In the rows, zero is written as 128.
Each row of numbers belongs to one of the objects below and depends on some of the facts about them. Some rows are named. Which object is each other row?

How the objects are related:
[gibrus sigram bunul tiskam duberek mobam bragro dostun lizis rara lebo reple vikam lufu sinar lanobil leradres fleplu kledra stastuk lunok dinan nikalir stokan plibol nabre] zugrir 366
[mabri kloflak platral flosum kolan migrefla bapi dregesis skuna safos trivam flefis zago sumebri didripo sasker roklik dilis trepleskos pligufam sudim nodra padri drigrir drofis fezas midrek pliguflu] zugrir 584
[tedru brisar stuti pude doplik trovim flovuk zalim trupa floklun plosir stipus disto kofla tikim plaflel floludes bige zosumos bobulon suflemo fetris flutrir draro klolo dugori traska voskes grivum legren drubor fledibrel kabe] zugrir 741
[tepar ribrim pekor vitram kosti flodruzas plovi gitir romole tretrir videk bugra loku lotram grebem perir skeflan pados fodrim gregrer megrok godal sutrin vomuk drize klinine klunu lesulus viplakor gitin plufirun gatrono] zugrir 271
[lebugu tronil trili midreklam vusko nepim niflir nutes drisi klapar dulo bripu brates fliki vopir veskobak pakle paplidren lonon steplan mebas teskugus tobifom piplem zubre pili dotiflel palozun netak mino rebran poplu] zugrir 971
[gatru takle kloklek truflir tropli gretrus brakur kluska zoken kuza nenek figril bragi kurik zafles gronak poko lagi temim drozon dibik nitrak dresin stegil telon gribru platridos nibeta zakal tegom tatur fase stodrave zastor stoske grestas bastuk momim ribri bavik kizim] zugrir 930
[puflomos bropan kliskun keplus lupimok klogeve lugin meplagrem drovuk tidri lidral flupal didu delin stogem plusto libatrem ribo mabrim listuk duvafim] zugrir 86
tepar branevu [ribo gribru midrek midreklam duvafim truflir]
brisar branevu [nepim duberek vusko kloflak gibrus]
gatru branevu [fezas tiskam telon viplakor midreklam dilis lotram]
pude branevu [dregesis zakal plusto gronak]
puflomos branevu [meplagrem lebugu flodruzas]
tronil branevu [stuti kofla figril]
trili branevu [dinan kliskun stastuk trupa plaflel lanobil]
doplik branevu [lunok]
trovim branevu [vomuk voskes]
migrefla branevu [poplu tedru drigrir]
vitram branevu [nibeta palozun dinan lesulus]
bapi branevu [nibeta bavik lufu]
kosti branevu [fezas palozun]
kloklek branevu [dinan drofis kloflak stastuk drigrir]
zalim branevu [bragi legren drize drozon zubre]
floklun branevu [pakle drize]
keplus branevu [mabri tiskam didu flosum leradres]
lupimok branevu [dulo nenek]
lebo branevu [vopir lunok mobam]
romole branevu [vomuk sutrin lesulus tedru nenek]
tretrir branevu [fezas]
trivam branevu [momim tikim bripu piplem kofla mobam]
bugra branevu [poko ribrim vikam reple]
drisi branevu [perir lidral ribrim poplu]
sinar branevu [fledibrel momim]
flefis branevu [stipus drize megrok skuna drozon]
grebem branevu [bastuk plufirun lugin nodra plosir duvafim dilis brakur gregrer]
brates branevu [niflir midrek draro]
kurik branevu [fliki didu kliskun]
fodrim branevu [ribo fase]
flupal branevu [teskugus]
zafles branevu [gretrus temim dostun lanobil]
paplidren branevu [zoken dostun brakur]
lonon branevu [mabri gitir viplakor tatur]
didripo branevu [tegom zago safos pligufam]
sasker branevu [rebran drovuk gatrono]
delin branevu [netak pekor ribri tidri]
lagi branevu [tiskam trepleskos vikam kofla figril trupa]
fleplu branevu [lizis floludes bragro rara klolo drozon platral suflemo]
steplan branevu [stogem flovuk stipus bropan]
kledra branevu [sudim ribri klolo flodruzas]
mebas branevu [dregesis bunul piplem sigram]
nitrak branevu [nutes stokan bastuk videk dostun poplu]
roklik branevu [veskobak bavik dulo pligufam]
stegil branevu [dregesis zosumos temim reple vusko]
tobifom branevu [stipus draro tidri kuza]
bige branevu [dotiflel temim reple sumebri]
libatrem branevu [fledibrel takle kolan drubor loku legren lugin ribri dibik]
klinine branevu [dotiflel grivum drozon kabe]
bobulon branevu [disto bragro pili]
klunu branevu [bragi meplagrem traska dresin gitin duvafim kofla grestas]
stodrave branevu [zoken vusko stastuk]
nikalir branevu [rebran stogem tropli mino]
fetris branevu [nutes]
flutrir branevu [klapar flosum]
padri branevu [nodra grivum platridos dinan godal dresin kloflak]
zastor branevu [zago teskugus plovi nenek]
stoske branevu [takle vopir skeflan kuza]
plibol branevu [netak truflir teskugus]
nabre branevu [sudim netak klogeve]
dugori branevu [perir drovuk]
listuk branevu [stipus drovuk truflir]
pliguflu branevu [mabrim gronak zago]
kizim branevu [duberek pekor ribri lebugu klolo kofla]
[gibrus ribrim platral flosum kolan trovim flovuk bropan kosti duberek nepim bragro gretrus lizis nutes plovi rara skuna lebo romole safos reple vikam lotram lufu kuza sinar nenek figril flefis bragi lanobil fliki skeflan kofla zago flupal gregrer lonon megrok didripo temim dibik roklik sutrin telon floludes stogem drize tobifom dilis plusto bige tegom bobulon tatur lunok nikalir draro stokan padri drigrir stoske viplakor dugori traska drofis momim mino grivum drubor mabrim gitin pliguflu kizim] klisi b
[sigram tedru tepar lebugu gatru stuti pude bunul tronil trili doplik tiskam bapi kloklek mobam kliskun tropli floklun gitir keplus klogeve lugin tretrir zoken bugra loku dulo bripu plosir grebem stipus perir brates drovuk vopir kurik tidri veskobak pakle pados lidral fodrim zafles paplidren gronak fleplu drozon plaflel kledra mebas nitrak dresin stegil teskugus gribru platridos trepleskos zakal zosumos pligufam suflemo nodra klunu fase fetris plibol nabre netak bastuk ribri poplu kabe duvafim gatrono] klisi a
[mabri brisar kloflak puflomos takle pekor migrefla vitram midreklam truflir vusko zalim trupa dostun flodruzas niflir dregesis brakur lupimok kluska trivam videk drisi klapar meplagrem disto tikim leradres sumebri didu godal sasker delin poko lagi steplan vomuk stastuk nibeta piplem libatrem klinine sudim zubre dinan ribo stodrave pili flutrir zastor dotiflel klolo palozun grestas lesulus voskes legren rebran fledibrel fezas midrek listuk bavik plufirun] klisi c

Some objects and their rows:
[ 82 136 101 153 118 153 126 165 170 150  89 145 111  92 126  92 113  97
 140 116 137  94  82 118 104 139 157 150 189 154  99 153 124 182 147 133
  82 125 148 103 130 130  97 128 122]: mebas
[ 94 105 107 181 135 162 140 168 198 150 119 121  89 112 138  79  76  68
 120 121 124  97 103 119 113 113 148 140 179 174  71 137 114 189 158 176
  58 146 151  70 116 149 114 151 133]: fleplu
[111 114 113 165 144 180 152 157 159 128 159 118  96 127 142 121 105  69
 118 115 170  82 125 133 115  97 172 116 184 174 114 165 118 182 146 183
  80 135 153 114 113 132 125 122 132]: trivam
[155 114 116 156 117 174 150 159 199 146 115 122 121 115 133  89  92  91
 145 141 147 110 109 110  89 149 123 152 157 139  81  99 124 158 182 123
 104 176 157 103 120 154 111 153 128]: plibol
[ 99 125  94 153 115 164 141 157 197 142 115 132 106 134 133  94  93  97
 137 155 119 113 103 124  99 141 125 156 156 139  95 105 123 172 188 148
  94 157 144  97 116 148 125 162 135]: nabre
[174 123 174 126 128 153 134 134 150 119 112 125  96 123 119 111  92  71
 100 126 150  93 119 155 110 148 126 104 126 150 109 140 134 122 162 106
 133 125 135 117 132 161 134 149  76]: flupal
[158 133 147 138 119 161 129 135 178 119  86 144 112 106 113 132 100  69
 141  73 180  67  72 136  95 149 140 150 156 158 116 162 122 155 168  77
 108 153 183 130 136 147  79 106  83]: romole
[127 141 113 141 106 176 122 160 125 144  81 134 107  87 131 148 118 123
 136  77 190  80 103 124  94 124 184 118 171 160 110 198 141 186 107 145
  81  99 141 138 153  98 109  99 104]: stodrave
[121 131 103 114 141  99  98 119 104 134 118 105 118 158 130 119 134 160
 111 103 112 160 162 119 133 128 147  93  76  97 128 130 109 119 112 165
 133 132 104 125 124  93 158 152 128]: bragi
[113 116 123 151 128 102 116 128 119 136 127 111 133 121 125 109 124 166
 133 125  94 173 169 100 157 127 112 131 110 132 112 124 120 129  95 158
 120 123 117 112 133 113 139 141 160]: lebugu
[146 149 113 148  93  92 105 100 145 146 115 151 146 134 107 152 147 146
 148 120 131 116 110 110 143 127 117 152 124 120 158 127 119 136  96 127
 149 122 119 120 148 128 116 128 116]: stokan
[181 115 141 117 127 112 126 127 121 138 137 132 139 131 151 152 130 132
 126 154 111 139 156 131 112 134  99 134 121 122 113  87 135  89 136 127
 176 119 125 127 149 152 130 137 137]: rebran
[142  86 128 136 146 124 128 138 142 121 126 113 129 104 121  98 113 149
 142  98 126 189 172  96 162 130 122 119 114 168 101 158 107 118 104 129
 106 157 152 120 123 108 114 119 149]: loku
[155 130 126 118 162  81 121  97 127 125 122 147 126 132 135 125 133  96
 122 120 116 106 125 165 121 165 120 137 130  84 149  98 136  93 161  97
 171 111 138 145 140 150 122 151  99]: safos
[130 128 152 124 116 145 141 107 105 108 170 138 136 136 118 183 145 147
 137 143 128 154 150 107 146  91 138 123 128 165 138 137 107 108  97 129
 130 143 128 149 127 124 129  88 149]: plufirun
[123 132 112 120 121  97 110 127 152 144  97 132 139 162 135 136 121 132
 135 128  98 145 115 147 109 151 115 131  77  71 122  67 118 102 166 123
 173 157 137 126 131 148 123 155 116]: mino
[ 69  98 101 106 167  92 123 135  75 120 144 106 150 159 177 133 159 137
 111 135  62 169 156 172 168  74 117 119 109 104 138  99 121 103 139 158
 132 119  97 110 123 144 130 146 167]: klolo
[170 139 139  90 125 114 122 138  97 149 104 137 132 117 141 162 150 157
 129 130 141 127 132 140 116 169 124 119 120  96 132 117 151 104 113  97
 179  88 109 152 162 111 131 124 106]: nibeta
[124 160 134 116 116 113 114  91  96 125 132 130 128 159 116 133 139 150
 114 137 125 147 158 127 132 134 136  87  94 101 147 140 121 116  81 149
 143 117 105 131 126  82 155 132 119]: figril
[162 144 132 137  91 136 126  87 124 130 161 147 160 133  91 143 144 183
 161 174 124 160 146  76 131 146  80 161 113 119 152 125 126 128  68 129
 151 150 110 143 122  99 139 113 150]: tiskam

Name these rows:
No name comes twice in this set of rows, the named rows included.
[187 102 155 125 139  99 122 103 144 129 108 131 130 103 124 124 129 100
 128 101 130 129 132 141 143 161 107 132 105 137 122 121 128  89 137  73
 153 130 152 143 146 151 100 124 100] : plovi
[ 78 165  95 147 112 157 129 129 170 125 123 145 100 139 115 121 120  87
 132  90 167  75  73 125 102 101 174 123 172 135 138 173 118 193 161 159
  93 150 154 135 104 119 118 110 118] : padri
[ 84 147 115 108 121 125 127 112  77 128 145 137 171 147 126 172 169 158
 138 138 111 141 108 129 146  76 114 155 130 112 173 136 133 117  90 114
 141 114 112 156 125 135 114  97 150] : trupa
[130 134 131 102 132 180 152 175 164 146  93 142  97 119 176 131 102  75
 116 141 149  59  67 179  71 162 155 118 170 112  95  94 152 147 213 109
 139 111 136 132 145 159 126 138  83] : zastor
[144 103  90 122 161  58 124 122  96 150 107 136 144 111 149 145 159 168
 147  86 109 116 156 136 144 143 131 147 144 111 154 130 144 113  95 120
 152  91 138 148 166 108 119 103 137] : dregesis
[126 114 123 104 140 114 139 150 114 134 121 137 164 126 154 162 146 141
 143 129 120 124 113 163 117 125  98 158 125 103 144 108 138 111 160  79
 152 115 132 145 129 167  95 116 139] : voskes
[136 132 102 122 135 176 149 153 162 142 106 150 117 101 126 100 117  93
 152 105 163  74  84 134  94 178 127 172 181 127 123 135 146 165 178  96
 109 139 155 137 121 130 112 116 108] : bapi
[161 129 137 109 122 168 134 179 154 152  85 128 107  95 160 144 114 111
 133 108 168  87  91 158  85 165 142 129 153 132 100 118 144 143 174  95
 135 119 141 138 153 152 105 123  89] : lupimok
[110 128 137 147 122 184 120 142 154 115 121 115  82 131 126  89  72  64
  97  96 165  97 132 131 109 100 190  72 146 177 102 194 121 195 145 188
  58 144 134  93 111 117 150 144 104] : kizim
[106 127 140 164 129 165 139 140 159 119 116 140 116  85 104 118 106 112
 139 107 170 100  92 111 125 128 161 139 177 189 104 186 121 164 132  99
  62 138 170 136 116 114  95  79 116] : bugra
[ 93 170 124 115 103 204 135 140 140 122 117 145 105 125 115 111 123 118
 120 148 166 100  75 119  87 149 156 125 160 126 121 146 139 175 155 125
 100 137 118 145 106  95 139 112 106] : kurik
[134 145 123 109 114 129 117 117  80 127 131 126 118 144 137 169 152 170
 125 127 140 144 142 128 118 129 139 100 119 113 145 134 135 124  81 147
 149 102  91 160 137  94 149 106 137] : brakur
[149 133 140 103 130  89 116 122 147 127  93 138 134 110 131 146 146 140
 145  85 129 131 102 137 125 159 101 142 117 102 131 111 119  95 151  71
 152 136 153 149 140 126  79 119 110] : sutrin
[175 118 150  92 132 134 139 138  91 132 151 114 134 150 153 152 128 144
 115 152 128 158 179 134 108 160 107  96  85  94 118  91 137  98 133 133
 182 133 101 136 132 130 165 142 128] : truflir
[109 125 154 138 140 109 124  82 121  94 151 113 127 156 102 135 122 124
 121 134 102 159 145 114 156  92 126 101 100 147 144 137  95 100 114 137
 126 140 128 123 107 131 123 124 140] : gitin

Now the same objects, written a new way:
Named rows:
[101 127 119 168 192 109 123 143 102 185 117 123 133 135 120  90 108 134
 141 112 102 160  84 100 124  97 141 135 131 138 164 159 128 130 175 152]: zosumos
[103 141 108 171 175  88 128 121 112 196  89 124 171 126 141  93 103 149
 122 130 122 126 126 140 115  82 126 154  97 128 176 101 147 116 198  92]: truflir
[111 108 101 152 142 168 127 139 114 181  70  91  98 164 142  63  95 126
 154 124 126 125 165  98 119  80 108 176 110 174 181 107 145 134 167 128]: tepar
[103 126 113 162 204 114 127 133 112 195 100 124 124 159 130  87 100 136
 142 120 109 142 101  92 128  97 135 138 131 141 154 145 127 129 174 135]: duvafim
[108 124 101 161 182  91 120 140 108 185  96 121 137 133 117  82 103 139
 147 105 128 129 111 100 129 101 123 135 118 125 152 138 144 156 187 115]: gribru
[ 98 132  95 171 197  99 117 140 129 165 101 118 142 169 156  55  98 124
 125 103 141 124 126 103 110  85 120 117 116 153 129 119 111 123 173 116]: gitin
[ 89 132 132 181 217 115 124 126 116 196 117 129 145 166 148  93 109 147
 115 147 101 151 104 122 130  68 142 143 119 137 163 130 121  89 163 146]: zubre
[ 99 129  97 176 180  94 115 132 107 170 115 140 174 141 137  81 107 158
 129 118 134 136 120 130 124  72 120 145 105 115 159 119 144 130 179 121]: bavik
[112 132  93 165 176  92 118 138 108 180  97 118 138 127 122  84 102 144
 147  99 129 138 103  97 122  99 120 141 116 126 155 143 142 158 182 123]: gronak
[ 97 131  94 158 180  90 114 143 126 167 111 117 153 137 138  61 113 131
 126  87 142 136 112 124 101  86 115 123 102 145 138 127 127 133 187 112]: tegom
[107 124 101 161 180  93 119 139 106 181  99 121 139 133 115  78 103 141
 146 102 129 132 110 100 130  99 122 134 118 123 154 138 143 154 186 116]: fase
[105 101 101 145 131 149 114 148 102 161  94  96 110 142 118  54 108 132
 154 102 139 144 155 107 127  70 103 166 104 152 178 131 162 150 170 148]: kurik
[ 97 111 123 146 163 151 126 117 109 165  89 110 138 184 156  59 105 141
 115 137 122 168 179 123 127  36 123 177 117 173 181 126 141 101 166 174]: puflomos
[100 129 113 165 189 113 123 142 105 189 120 129 134 133 122  93 111 137
 147 110 101 155  80 103 115  99 138 148 126 141 164 157 128 132 177 145]: tedru
[ 90 137 126 189 212 113 119 128 114 190 119 123 145 163 146  94 107 146
 115 145 103 154 101 118 133  69 141 140 114 136 166 131 121  89 153 158]: dotiflel
[ 93 124  95 169 196 110 116 147 131 168 109 130 143 171 152  57  99 129
 129 104 141 120 125 110 107  88 114 121 114 152 126 117 111 124 171 107]: lotram
[104 144  72 160 170  99 115 136 135 173 109 120 160 128 146  77 116 143
 128  77 139 141 100 123  74  89 110 151  97 156 138 132 128 141 182 107]: nenek
[ 94 132 132 154 205  90 135 114 103 179 106 140 173 162 141  79 104 149
 107 129 110 174 128 129 131  64 147 144 137 142 163 149 129 110 191 151]: klolo
[ 94 137 106 166 200 114 116 141 132 178 114 121 143 158 151  72 110 126
 121 103 122 149  97 114  98  83 131 131 113 164 140 136 108 105 174 128]: mabrim
[106 131 119 158 204 106 132 127 113 203  85 118 125 155 134  90  97 131
 133 123 106 145 107  91 129  98 141 138 135 149 159 142 124 128 186 132]: tidri

Rows to name:
No name comes twice in this set of rows, the named rows included.
[110 104  96 158 143 161 121 144 106 164  85  95  99 169 138  57  95 128
 153 118 134 131 162  91 127  75 104 170 113 162 174 116 145 141 154 152] : grebem
[107 137 107 165 210 132 125 132 122 209 105 120 117 153 135 107 110 145
 138 116  96 149  79  92 110  95 136 159 131 150 156 156 123 125 163 147] : dulo
[ 97 121  98 177 183  98 114 139 106 168 121 146 173 145 133  77 111 160
 132 118 136 133 120 132 129  71 115 144 104 111 154 120 147 129 176 120] : nibeta
[ 92 117 142 168 144 164 129 130 109 197  87  84 117 144 154  75 107 122
 129 169  97 136 160 146 119  61 131 177  78 177 218  79 146  62 177 125] : listuk
[108 131 101 183 186 102 126 143 113 189  90 110 120 148 136  86  85 124
 149 125 121 115 111  90 133 112 126 128 115 132 160 113 128 135 167 115] : perir
[ 90 130 135 172 198 100 126 130 101 184 122 135 166 150 140  84 111 144
 117 135 104 158 109 132 130  73 145 143 118 136 171 134 128  97 182 141] : legren
[105 128 124 152 224 114 131 123 116 205  92 119 121 174 133  90 100 139
 125 120 104 160 107  87 131  85 144 139 151 150 152 163 123 125 175 157] : lebugu
[ 87 125 126 176 223 129 120 130 119 200 121 142 149 175 147  93 112 154
 125 144 101 143 103 128 125  65 138 153 119 137 159 131 122  89 166 135] : midreklam
[ 80 111 139 150 138 164 118 157 114 172 115  78 111 131 142  49 124 102
 132 123 110 157 136 141  95  66 127 152  79 201 197 112 131  74 182 138] : dugori
[108 136  88 139 141 171 126 126 142 182  83  86 124 154 167  69 117 129
 124  97 118 161 140 126  57  63 114 200  96 217 174 127 126 107 173 142] : flupal
[105 102  89 163 121 149 103 160  98 144 109  93 107 137 115  55 111 131
 160  99 144 149 141 101 130  68  97 165  96 145 176 135 157 151 148 170] : kloklek

